Below are the code and all the weights of a small trained network. Each question names an input and a class and asks about switching units off, where a switched-off unit gives its printed mean instead of its output.

import numpy as np


def w(rows, s, z=0):
    codes = np.array(rows[::2]) - 128.0
    scale = np.full(codes.shape[1], s)
    scale[-1] = z or s
    return codes * scale


def f(y):
    return np.maximum(y, 0)


def log_softmax(a):
    a = a - a.max(-1, keepdims=True)
    return a - np.log(np.exp(a).sum(-1, keepdims=True))


def net(x, mask):
    res = np.array(x, float).reshape(1, 5) / 4 @ E
    y = f(res @ A[0][:, :-1].T + A[0][:, -1])
    res = res + np.where(mask, y, B[0][:, -1]) @ B[0][:, :-1]
    return log_softmax(res[-1] @ U[:, :-1].T + U[:, -1])


A, B = {}, {}
E = w([
[135,62,197,218,121,158,136,114],'x0',
[139,175,119,189,168,194,103,49],'x1',
[194,137,75,132,161,123,98,97],'x2',
[126,58,184,62,99,249,99,123],'x3',
[75,226,157,205,130,190,128,110],'x4',
],0.013)
A[0] = w([
[238,67,58,96,176,113,93,95,151],'neuron 0',
[117,77,187,83,92,168,133,164,159],'neuron 1',
[167,115,137,130,143,132,103,140,2],'neuron 2',
[24,81,134,169,95,158,157,73,117],'neuron 3',
[154,165,2,133,154,25,123,149,180],'neuron 4',
[135,152,143,108,140,236,63,49,152],'neuron 5',
[125,68,133,83,66,138,126,219,57],'neuron 6',
[71,95,194,205,137,169,114,117,65],'neuron 7',
[106,73,174,56,95,103,128,200,133],'neuron 8',
[147,137,132,108,122,159,88,109,16],'neuron 9',
[152,126,235,165,127,170,151,141,173],'neuron 10',
],0.011,0.0035)
B[0] = w([
[238,71,131,119,156,136,35,112,203],'neuron 0',
[74,129,151,122,66,200,140,88,209],'neuron 1',
[103,128,148,122,154,134,75,141,135],'neuron 2',
[140,121,119,163,141,118,122,108,186],'neuron 3',
[181,215,122,146,105,51,149,195,252],'neuron 4',
[75,226,56,96,204,220,109,121,214],'neuron 5',
[134,44,187,58,93,165,142,132,209],'neuron 6',
[106,90,192,189,170,98,97,84,204],'neuron 7',
[82,56,167,15,2,127,135,130,226],'neuron 8',
[150,168,109,92,184,119,181,137,146],'neuron 9',
[65,107,176,168,65,116,123,58,201],'neuron 10',
],0.0099,0.018)
U = w([
[103,157,59,108,181,214,121,106,254],'0',
[106,91,170,54,71,182,145,125,58],'1',
[115,117,185,246,137,180,119,80,80],'2',
[123,163,97,149,112,38,198,186,113],'3',
[232,104,100,120,139,99,92,134,148],'4',
],0.013,0.0015)

Each question gives the input, the list of numbers given to net, and the class t.
The units are the neurons (one row each of A and B). Each row of codes is followed by its name. A weight is (code - 128) times the scale printed after its matrix; where a second scale follows, it is the last column's (A, B and U).
mask holds one flag per neuron, in row order. A switched-off neuron (its flag False) gives its mean, the last column of its row in B, instead of its output. The means were averaged over made-up inputs and are rounded, as every weight is.
A unit's drop is (log p(t) with every unit on - log p(t) with that unit switched off) / (log p(t) with every unit on - log p(t) with every unit switched off).
The circuit of an input: a set's keep is (log p(t) with only the set's units on - log p(t) with every unit switched off) / (log p(t) with every unit on - log p(t) with every unit switched off). Starting from all 11 units, units are removed one at a time, each time the one whose removal leaves the highest keep (on an exact tie, the one counted first), for as long as the keep stays at least 0.8.
units of the circuit, in order: the units of the circuit, biggest drop first
unit that matters most: the unit with the biggest drop
top k neurons: the k neurons with the biggest drops, biggest first
drop of u: that unit's drop, to one decimal
input [1,0,6,-3,8], class 0: unit that matters most : neuron 10
input [4,-3,2,-4,3], class 3: units of the circuit, in order : (neuron 1; neuron 0)
input [4,-6,8,1,-3], class 4: top 2 neurons : (neuron 0; neuron 10)
input [7,2,0,-7,-2], class 3: units of the circuit, in order : (neuron 1; neuron 0)
input [5,4,3,0,-5], class 4: top 2 neurons : (neuron 0; neuron 1)
input [1,3,-2,7,8], class 2: top 2 neurons : (neuron 7; neuron 10)
input [3,5,-1,5,2], class 2: top 2 neurons : (neuron 7; neuron 10)
input [-4,-1,5,4,-3], class 4: top 2 neurons : (neuron 0; neuron 10)
input [5,6,2,0,-6], class 4: top 2 neurons : (neuron 0; neuron 1)
input [-1,6,-2,-7,-2], class 3: drop of neuron 1 : 0.0
input [2,5,6,-7,-1], class 4: drop of neuron 0 : 3.3
input [-4,5,4,8,-4], class 0: drop of neuron 5 : 0.1
input [-7,-1,6,-2,4], class 3: drop of neuron 4 : 0.4
input [3,8,8,0,0], class 0: units of the circuit, in order : (neuron 5)
